What each symbol does to the objects:
reli: bu>fipo, za>viko, ve>duza, du>robo, ka>vora, pe>sage
pako: bu>belu, za>bava, ve>lita, du>bepi, ka>bere, pe>popa
kiba: bu>vime, za>pabo, ve>supa, du>luto, ka>fumi, pe>zima
pamu: bu>fopa, za>bepi, ve>tado, du>bava, ka>paka, pe>kadu
zeti: bu>mezo, za>mamu, ve>fuma, du>popi, ka>kofe, pe>fipa
viko: bu>turi, za>reli, ve>bota, du>kuzi, ka>popa, pe>bere
mari: bu>kibu, za>tani, ve>rose, du>fata, ka>sega, pe>geko
lese: bu>tazo, za>sega, ve>mala, du>fipa, ka>tani, pe>popi
tado: bu>lodi, za>fumi, ve>pamu, du>zuni, ka>pabo, pe>fogi
fumi: bu>geko, za>tado, ve>bepi, du>lita, ka>kiba, pe>kibu
kadu: bu>kemi, za>mazo, ve>fogi, du>vora, ka>robo, pe>pamu
turi: bu>viko, za>fipo, ve>togu, du>fiti, ka>nape, pe>donu
suse: bu>fepa, za>rasu, ve>vora, du>fogi, ka>duza, pe>zuni
mala: bu>robo, za>fiti, ve>lese, du>fipo, ka>kemi, pe>bobi
luto: bu>mamu, za>mezo, ve>bere, du>kiba, ka>lita, pe>bota
fata: bu>rasu, za>fepa, ve>nape, du>mari, ka>togu, pe>bata
lita: bu>bata, za>zuni, ve>pako, du>fumi, ka>luto, pe>rasu
togu: bu>bota, za>fipa, ve>turi, du>sega, ka>fata, pe>mamu
lodi: bu>tado, za>geko, ve>fopa, du>kofe, ka>popi, pe>tani
kofe: bu>zuni, za>bata, ve>nika, du>lodi, ka>zeti, pe>fepa
vime: bu>kiba, za>popi, ve>doro, du>mamu, ka>geko, pe>sega
fipa: bu>duza, za>togu, ve>fipo, du>lese, ka>fepa, pe>zeti
mezo: bu>zeti, za>luto, ve>sage, du>pabo, ka>zuni, pe>duza
supa: bu>doro, za>paka, ve>kiba, du>bere, ka>bepi, pe>kuzi
kemi: bu>kadu, za>rose, ve>tani, du>fati, ka>mala, pe>fopa
fepa: bu>suse, za>fata, ve>fati, du>tani, ka>fipa, pe>kofe
fogi: bu>tani, za>kibu, ve>kadu, du>suse, ka>tazo, pe>tado
fopa: bu>pamu, za>seni, ve>lodi, du>nika, ka>bobi, pe>kemi
popa: bu>nape, za>vora, ve>rasu, du>mazo, ka>viko, pe>pako
fipo: bu>reli, za>turi, ve>fipa, du>mala, ka>fati, pe>fuma
nape: bu>popa, za>fati, ve>fata, du>rose, ka>turi, pe>belu
nika: bu>bava, za>belu, ve>kofe, du>fopa, ka>fuma, pe>fati
donu: bu>bere, za>fuma, ve>mamu, du>doro, ka>belu, pe>turi
sage: bu>fuma, za>bere, ve>mezo, du>paka, ka>bava, pe>reli
tazo: bu>lese, za>zima, ve>robo, du>duza, ka>fogi, pe>pabo
mazo: bu>rose, za>kadu, ve>kibu, du>popa, ka>kuzi, pe>bepi
doro: bu>supa, za>bobi, ve>vime, du>donu, ka>seni, pe>fiti
belu: bu>pako, za>nika, ve>bata, du>seni, ka>donu, pe>nape
fati: bu>vora, za>nape, ve>fepa, du>kemi, ka>fipo, pe>nika
bobi: bu>paka, za>doro, ve>popi, du>fuma, ka>fopa, pe>mala
duza: bu>fipa, za>bota, ve>reli, du>tazo, ka>suse, pe>mezo
zima: bu>sega, za>tazo, ve>kuzi, du>bota, ka>kibu, pe>kiba
fiti: bu>kuzi, za>mala, ve>sega, du>turi, ka>rose, pe>doro
bepi: bu>seni, za>pamu, ve>fumi, du>pako, ka>supa, pe>mazo
bava: bu>nika, za>pako, ve>zuni, du>pamu, ka>sage, pe>vora
bere: bu>donu, za>sage, ve>luto, du>supa, ka>pako, pe>viko
rasu: bu>fata, za>suse, ve>popa, du>kibu, ka>bota, pe>lita
geko: bu>fumi, za>lodi, ve>seni, du>bata, ka>vime, pe>mari
sega: bu>zima, za>lese, ve>fiti, du>togu, ka>mari, pe>vime
kibu: bu>mari, za>fogi, ve>mazo, du>rasu, ka>zima, pe>fumi
paka: bu>bobi, za>supa, ve>pabo, du>sage, ka>pamu, pe>robo
mamu: bu>luto, za>zeti, ve>donu, du>vime, ka>bata, pe>togu
popi: bu>pabo, za>vime, ve>bobi, du>zeti, ka>lodi, pe>lese
bota: bu>togu, za>duza, ve>viko, du>zima, ka>rasu, pe>luto
seni: bu>bepi, za>fopa, ve>geko, du>belu, ka>doro, pe>rose
zuni: bu>kofe, za>lita, ve>bava, du>tado, ka>mezo, pe>suse
bata: bu>lita, za>kofe, ve>belu, du>geko, ka>mamu, pe>fata
kuzi: bu>fiti, za>robo, ve>zima, du>viko, ka>mazo, pe>supa
rose: bu>mazo, za>kemi, ve>mari, du>nape, ka>fiti, pe>seni
vora: bu>fati, za>popa, ve>suse, du>kadu, ka>reli, pe>bava
pabo: bu>popi, za>kiba, ve>paka, du>mezo, ka>tado, pe>tazo
robo: bu>mala, za>kuzi, ve>tazo, du>reli, ka>kadu, pe>paka
tani: bu>fogi, za>mari, ve>kemi, du>fepa, ka>lese, pe>lodi
fuma: bu>sage, za>donu, ve>zeti, du>bobi, ka>nika, pe>fipo

The rows follow the links: the fewer symbols apart two objects are, the more alike their rows tend to be.

Each row is also shifted at random along 2 hidden directions that mean nothing.

The rows of 64 objects, shuffled:
Each row is one object's numbers.
1: [ -48 -148  -72  -72  -36 -130  -50  -13    2 -119  -62  123 -121  -29   40   44   53  -13 -154  -15   70  -36   14    9 -164   54  -85  -21 -155]
2: [-101   12 -125  114 -275 -169   30 -131  -78 -175  -47  132  -49  126   11  111  -30   -7    9  -53  166 -113  147  -10 -129  -21  137  -63   74]
3: [ 239  -35  118  -76  108  -46 -141   58  114   12  -15  -54  -28  -29   45  -11  -64   20   68   -8 -125  102 -143 -114    8   74 -133   42  -37]
4: [-205  -38   94  -10   93  202   35  -12  103   45   28  -25   22  -24  -51 -133  154  -22  -67   82 -152   64  -51   13   95  115  -37   21 -141]
5: [-209  -56 -117  -49 -125   67   62  -63  -62   -6    4   50  -86  -15  -45   11  111  -20 -243   37    9  -30   36  167  -17 -109    9  -12   -3]
6: [-102   91   57   92   -8  189  152  -84   99   -3   10   36   81   95  -43 -110   86  -55   44   32  -61  -35   87  -37   49  116  215   -1  -68]
7: [-384   45   36  131  105   51  194   49  -55   40   69  -11   37    8  -89   13   18   14  -14    9   13  -29   27   19   44   22  -23  -71  117]
8: [-102  145  139  -99   59  126   62   62  152  200   44  -42  134   35  -50 -129  -81   -7   92  -17 -115  -22   10  -55   -2    0  119   30   81]
9: [ -41   17   66   -9  127 -196    0  115   44  -19   66    2   -3   11   -9   67  -95   58  115  -76   70  -80  -16 -164 -144    7  -38  -48   70]
10: [  25   70    9 -117  -63  -82 -126    5   47   88  -95   -2   71   75   94  -32 -171  -84  149  -43   90   -2   51  -80  -75  -15  108   91  -94]
11: [ -22  102   -8  -31 -128  -67 -106  -42   -2   50 -110  -47   41   52  117    5 -211  -28  175  -28   41   14  -10  -41   26 -108  128  107   35]
12: [  51   68   36 -139  143   85  -36  138   -6  286  -60  -98  119   -5   59  -97  -81  -74  100   50   -5   98   60   49   32  -64   -2  119 -107]
13: [  46   98   27   83   99  -13  135   86  -36   35  115  -48   13  -28  -65   68  -33   75    4  -40   27  -62    7  -36   63 -105  -31  -59  257]
14: [   4   12   19  -29  -15   26    3   43   63  -47  104  -40  -33  -92 -113   16   32   77 -144  -56  -71  -69  -82   15   51 -146   -4  -70  229]
15: [-116   48   -2  -60  -32  152   82  -78  -13  167  -42   11   51   69    4 -132   -7 -124   19   75    8   41  164   68   -4   64  112   81 -176]
16: [  52   52    8 -178 -121  137 -105   -5  130  137  -24  -48   55  -19  -41 -158   14  -40  -91   -6  -43  -14  -20   85  -18  -92  161   90  -88]
17: [  96  115  -30  -35   19   68   -6   51  -83  202  -65  -95  101  -21   89  -39  -97  -58   67   44    4   83   30  127  107 -126   35   86   17]
18: [ 285  -19   57    5  -68  -40 -131  -47   53 -126  -30  -29  -52  -41   64   76  -77   48   63  -25 -145   51 -153 -100  112  -38  -29    5  103]
19: [  53 -118  -36  -92  -66   12 -113  -86   29  -26 -118   49  -40   21   95  -68   20  -75  -52   77  -41   71    6   -7  -49  107  -43   73 -260]
20: [ 264  100   45   71   70  -20  153   79   71   -7  128   -2   60   59 -142   20   10   41   37  -72   65 -155   46  -69  -49  -24   85 -101  203]
21: [-389   28  -75  -45   73   41  134   34 -160  161   -2    2   -1  -25  -11   33   20  -51  -55   37   93   48  128  109  -22 -101  -56    3   18]
22: [ -63   84  -72   30 -184  157  124 -165  -58   81  -47   12   42   97    8  -51  -11  -92    5   26   -1   -7  146  105   93  -30  168   53  -47]
23: [   8  192   73   37 -116  146   58  -41   97   83   43  -59   91   37  -29  -66  -75   14   66  -32  -88  -49   28  -54  104 -120  197    4  214]
24: [ 123   84   50  -23 -121  163   -9  -79  146    1   20  -54   27  -38  -19  -78   11   35  -66  -12 -143    5  -65   19  159 -102  114   14  157]
25: [ 263    8  -91  -43 -113  -15  -20   14  -64  -42   35  -14  -14  -66  -70   29   70   49 -194  -45   82 -102  -28  116   35 -198   42  -18  155]
26: [ -14    0   55   63  114 -171    5  111  -72  -45   52  -17  -11  -22    4  143 -131   85  144  -52   21   10  -52 -101  -31  -37 -159  -33  195]
27: [ -82  -63   -8   91   92  108   84   22  -41 -111   89   -2  -67  -77  -71   38  156   54 -145   35  -65   10  -74   63  114   26 -104 -106   81]
28: [-108  -44   31  130  111  -95   69   18  -15 -155   49   68  -20   65   -5   70  -15   14  112  -20   66  -49   11 -125  -94  173  -55  -80   -5]
29: [-260  -55  -28   -8  119 -175    7   77  -82   59  -69   56  -36   19   53   60  -78  -47   72   27  144   35   93  -11 -165   87 -110   22 -132]
30: [-355  -89   79   28  175   42 -126  -30  -30  -12  -63  -77  -49 -119  117   10   -3   -6   58   91 -224  216 -160  -36  156  104 -230   21 -106]
31: [ 375  -82    1   99   62 -146  -50   41  -53 -174   60    5  -67  -89    9  140   -2   80  -12  -49    2  -33 -146  -56    1  -23 -139  -75  183]
32: [  22    7  -74   68  -82  -24  -24 -127 -130   29 -104   21  -10   79  125   48  -95 -111  137   46   30  106   92   30   32   61   15   49 -131]
33: [ 174   77  147   17   21  -76  -55   34   90    5  -28   -3   58   66   47    6 -167   10  203  -30  -23   12   -9 -200  -37   45   15   23    6]
34: [  33  -37  -65  -72  -69 -202 -164   32  -80  -82  -39    1  -59  -69   29   87  -55   42  -47  -64   76  -38 -103   21  -48 -135  -50   -3   68]
35: [ 133   39  -59  -19    9 -227  -64  108  -34  -38  -19   55   18   49    6   64 -113   12   88  -63  193 -118   57  -64 -186  -37   17  -21   -4]
36: [ -42   14  -83    6   74   21  207   38  -86  113   24   51    3   58  -54  -11   69  -84  -58   37  155  -72  193   97 -129   53   24  -13  -72]
37: [ 225   34  -31  -79  -64  123  -67  -35  -56  101  -56  -87   20  -80   18  -54   10   15  -75   18  -51   79  -56  149  131 -137   43   67   -7]
38: [-120 -161  -88  -13   37 -141  -96   -5 -160  -59  -43   21 -127  -92   91  126   31   -8  -90   36   39   52  -13   68  -11   -8 -235   -3  -88]
39: [  49 -147   -2   92   77 -109   20   14   12 -242   28   99  -76    7  -35   82  111   50  -39   -2   29  -28  -59  -85  -56  153 -124  -85  -60]
40: [ -16   60  -33  -36  150  -66   34  147 -179  169   44  -62   36  -61   -4   78  -53    1   20    5  131  -10   35  116   28 -148  -52   14  119]
41: [-210  -18   56   95  293   67  183  112  -61   59  115  -18   74   -6  -79    9  109   14   18   29   28    9   25  -14   -7  100 -127  -65   -1]
42: [ 142   65  -14  246  -55   15   50 -170  -46 -161  -33   33   11  110   78   64   21  -37  168   32  -39   63    9 -105  103  150   58  -68   -7]
43: [  60   49  -59   31   35 -229  -89   89 -138   -3  -45   -5   13   -4   51  140 -128   36   92  -26  145  -19    2  -16  -67 -111  -99   11   73]
44: [ 308  -16  -86   13 -252  195   89 -180   65  -73  -31   72  -18   78  -46 -105  169  -70 -168   32   -1  -48  100  102  -10   58  195   11 -157]
45: [ 145  101  -56  -59   53  -44   93  143  -63  116   61   -2   76   31  -52    7   -8  -22  -35  -53  197 -117   86   46 -110  -88   55   -7   34]
46: [ 176 -107    6  110  -68   51   -6 -157  121 -217  -14   76  -34   48   23  -35  125    7   -7   16  -68  -32  -50 -117   20  226   47  -52 -123]
47: [-335   16   73   41   -7   37   25  -61  126  -46  -44    3   63   97   66  -60  -54  -43  172   12  -45   59   14 -161  -22  215   81   19 -123]
48: [  12  113   97   41  -68  -71  -56  -28   48   -5  -17  -56   21   42   75   34 -200    7  221  -35  -61   13  -43 -151   47  -44   72   15  147]
49: [-168   31   -3   43 -133  253   36 -156   71  -35   24   -8    9    4  -40  -86  115  -12 -113   16 -152   10  -53   41  152   24  118    9    7]
50: [-207   29  -19 -198 -246  -39 -265  -60  107   16 -123  -27  -55  -54   88  -45 -141  -18   -3  -45  -50   14  -84   -6    5 -166  137  138  -13]
51: [-138  -75   69   45  156  105   94   32   50  -66   88   20  -19  -48 -155   -8  177   38 -154   53  -40  -18  -33   54   13  109  -89  -74  -18]
52: [-318 -113  -30 -135   43   53   17   57   26   79   20   41  -62  -34  -88  -71  130  -31 -212   60   47   -9   59  122 -104    0  -47   16 -171]
53: [ -37  -66   93  -75   93 -164 -136  105   97  -75   28    0  -67  -57  -43   36  -58   69  -22  -55  -14  -44  -94 -134 -131  -10 -117  -16   63]
54: [ 109  -55  -51 -147   -3   -7  -40  118   46   30   40  -15   -4  -47 -126  -69   80   37 -193  -32   78 -102  -11   97  -85 -144   39    0   -9]
55: [  53  -40  107  -91   75   17   15  100  153   28  114  -17  -12  -61 -169  -61   85   96 -150  -58  -59 -108  -70  -21  -41  -60  -17  -60  149]
56: [-272   42  -13  196  -57 -101   60  -47  -27 -184   32   73  -25   51   -1  107   -2   27   69  -42   56  -98    1 -115  -12   57   51  -65  130]
57: [  57  -93  -31 -137   -3 -197 -190   97   29  -38  -32   13  -35  -50   12    6  -63   45  -56  -55   99  -64  -64  -16 -170  -67  -58   14  -39]
58: [ -44    4  -82  -67 -234  214   -5 -172   32   42  -42   -5  -34    0   13  -69   81  -74 -128   45  -93   32   49  152   89  -40  127   55  -61]
59: [ -85   91   35  154   15  199  140  -92  -20   33   36  -36   64   62  -12  -65   43  -30   65   53  -68   40   45   19  172   71   68  -20   33]
60: [-413  -96   15   49   29  -55  -64  -18   29 -137   44   47  -94  -41   -1   45   36   60  -43  -24  -85   17 -109  -37    8   39 -108  -53   50]
61: [ 257  -10  -64   72 -130  -50   55 -115  -45  -64  -85  102    2  146   77   24  -39  -93  102   34   80   29  150  -19  -68  136   95    7 -212]
62: [  10  -36   19 -199  -50  -66 -223   56  114   55 -116  -45   -4  -36  101  -77  -82  -25   17    7  -26   53  -66  -39  -41  -29    1  123 -157]
63: [ 167   28  143 -111   32  147  -36   75  177   84   56  -63   23  -41  -60 -113   12   17  -55   -8 -141   23  -86   -3   53   -6   51   37    4]
64: [-193 -106  -30  -83  -20   -6 -146  -76  -61   64 -139  -40  -82  -75  143   -2  -42  -42    9   63 -134  176  -39   57   83   17 -146   92 -190]

Some objects, each with its row:
paka 64
fogi 27
fiti 48
nape 8
turi 33
sage 19
rose 23
bava 44
mamu 35
luto 29
tado 5
bata 45
kuzi 42
robo 30
zuni 52
bobi 50
kiba 2
vime 43
kibu 7
fati 63
fepa 55

Row, symbols taken left to right, then the row they reach:
62 du ka: 37
16 ka pe: 3
39 za: 28
36 bu ve: 12
25 bu ka: 38
54 ka pe: 53
24 du bu: 4
46 ka za: 6
20 ka du: 26
47 bu ve: 9
11 ka ve: 40
61 za ve: 1
41 pe du: 21
18 ka bu: 49
13 ve pe: 17
60 du ka: 51
15 du ka: 32
59 pe za: 58
31 bu za: 56

